Here is a tiny trained network, its code and every weight. The questions are about switching its units off for an input and a class, where a switched-off unit gives its printed mean instead of its output.

import numpy as np


def w(rows, s, z=0):
    codes = np.array(rows[::2]) - 128.0
    scale = np.full(codes.shape[1], s)
    scale[-1] = z or s
    return codes * scale


def f(y):
    return np.maximum(y, 0)


def log_softmax(a):
    a = a - a.max(-1, keepdims=True)
    return a - np.log(np.exp(a).sum(-1, keepdims=True))


def net(x, mask):
    res = np.array(x, float).reshape(1, 7) / 4 @ E
    y = f(res @ A[0][:, :-1].T + A[0][:, -1])
    res = res + np.where(mask, y, B[0][:, -1]) @ B[0][:, :-1]
    return log_softmax(res[-1] @ U[:, :-1].T + U[:, -1])


A, B = {}, {}
E = w([
[1,52,229,86,140,253],'x0',
[87,196,54,227,103,242],'x1',
[112,107,22,4,23,87],'x2',
[210,114,22,149,246,80],'x3',
[56,202,106,141,202,161],'x4',
[179,21,110,149,84,192],'x5',
[176,212,119,62,231,253],'x6',
],0.0037)
A[0] = w([
[157,114,114,113,45,204,217],'N0',
[179,150,131,119,57,171,150],'N1',
[75,136,147,166,111,190,168],'N2',
[74,133,144,108,51,82,152],'N3',
[87,157,140,168,118,164,209],'N4',
[141,144,82,103,87,89,179],'N5',
[173,204,156,163,165,32,166],'N6',
[141,133,136,136,120,125,108],'N7',
[96,138,145,121,89,107,172],'N8',
[116,87,137,161,131,92,114],'N9',
[140,136,131,129,157,155,215],'N10',
[119,129,175,109,127,101,254],'N11',
[157,56,162,42,116,79,154],'N12',
[125,59,80,130,172,177,191],'N13',
[122,134,120,111,108,99,111],'N14',
[86,234,105,47,194,183,174],'N15',
[163,162,10,132,109,57,120],'N16',
[108,142,154,165,121,172,219],'N17',
[95,155,160,127,102,115,148],'N18',
[88,127,133,115,77,99,142],'N19',
],0.014,0.0022)
B[0] = w([
[81,156,206,117,149,179,217],'N0',
[119,124,193,146,183,149,180],'N1',
[197,94,84,101,185,148,217],'N2',
[133,137,179,108,34,132,221],'N3',
[183,98,136,108,174,90,203],'N4',
[174,136,157,191,129,92,204],'N5',
[75,86,108,44,226,132,241],'N6',
[120,131,134,122,139,126,136],'N7',
[138,129,150,115,78,119,182],'N8',
[121,144,158,89,184,109,171],'N9',
[99,143,168,147,154,108,180],'N10',
[186,119,170,120,125,118,189],'N11',
[225,89,137,64,75,146,233],'N12',
[69,156,231,111,98,62,206],'N13',
[149,143,126,157,109,141,158],'N14',
[85,139,180,173,252,183,255],'N15',
[186,128,41,213,112,46,250],'N16',
[166,114,125,126,193,115,201],'N17',
[151,121,145,127,87,100,174],'N18',
[125,139,178,99,80,112,190],'N19',
],0.025,0.0072)
U = w([
[64,140,157,128,253,201,228],'0',
[134,96,165,19,47,154,164],'1',
[87,144,30,128,73,177,31],'2',
[86,250,174,193,38,119,97],'3',
[45,134,18,146,158,94,2],'4',
[237,98,60,181,114,60,173],'5',
],0.0059,0.0016)

Each question gives the input, the list of numbers given to net, and the class t.
The units are the neurons (one row each of A and B). Each row of codes is followed by its name. A weight is (code - 128) times the scale printed after its matrix; where a second scale follows, it is the last column's (A, B and U).
mask holds one flag per neuron, in row order. A switched-off neuron (its flag False) gives its mean, the last column of its row in B, instead of its output. The means were averaged over made-up inputs and are rounded, as every weight is.
A unit's drop is (log p(t) with every unit on - log p(t) with that unit switched off) / (log p(t) with every unit on - log p(t) with every unit switched off).
The circuit of an input: a set's keep is (log p(t) with only the set's units on - log p(t) with every unit switched off) / (log p(t) with every unit on - log p(t) with every unit switched off). Starting from the 12 units with the biggest drops (on a tie, the unit counted first), units are removed one at a time, each time the one whose removal leaves the highest keep (on an exact tie, the one counted first), for as long as the keep stays at least 0.8.
units of the circuit, in order: the units of the circuit, biggest drop first
unit that matters most: the unit with the biggest drop
top k neurons: the k neurons with the biggest drops, biggest first
drop when u is switched off: that unit's drop, to one decimal
input [4,0,-4,7,-7,5,-1], class 1: top 2 neurons	[N15 N16]
input [-8,2,-2,4,-2,-5,4], class 4: unit that matters most	N16
input [1,1,1,0,8,8,-8], class 1: units of the circuit, in order	[N15 N16]
input [2,5,8,2,-6,-5,-2], class 3: units of the circuit, in order	[N2 N6]
input [-7,7,-8,4,1,-5,-7], class 4: units of the circuit, in order	[N6 N16 N12 N15]
input [0,0,-2,-1,3,1,-4], class 1: top 2 neurons	[N16 N15]
input [2,2,8,0,-1,1,-8], class 3: top 2 neurons	[N6 N5]
input [4,0,7,7,7,-2,-6], class 5: top 2 neurons	[N16 N0]
input [0,-4,-2,-4,8,4,-2], class 5: top 4 neurons	[N15 N0 N6 N13]
input [-8,5,6,-5,3,6,-1], class 3: top 3 neurons	[N0 N2 N12]
input [-6,-1,-2,-8,-5,7,-2], class 1: top 3 neurons	[N16 N12 N15]
input [-4,7,4,0,0,4,-7], class 3: top 2 neurons	[N0 N2]
input [-8,8,-5,7,3,-6,-4], class 4: units of the circuit, in order	[N6 N16 N12]
input [-1,-2,5,-2,0,-6,1], class 5: units of the circuit, in order	[N0]
input [4,-4,8,1,5,-3,-1], class 1: top 2 neurons	[N12 N16]
input [1,-7,-5,4,-6,-4,-1], class 1: top 3 neurons	[N12 N15 N16]
input [0,-8,-6,6,-3,3,1], class 1: top 3 neurons	[N15 N12 N16]
input [-5,6,-6,8,2,8,4], class 4: top 2 neurons	[N16 N0]
input [-4,4,-5,8,6,4,0], class 4: drop when N16 is switched off	0.6
input [0,3,5,1,-1,-2,-4], class 3: drop when N4 is switched off	0.3
input [8,-5,3,1,4,-6,-3], class 1: drop when N9 is switched off	0.0
input [-2,-7,3,2,-5,-6,7], class 5: unit that matters most	N12
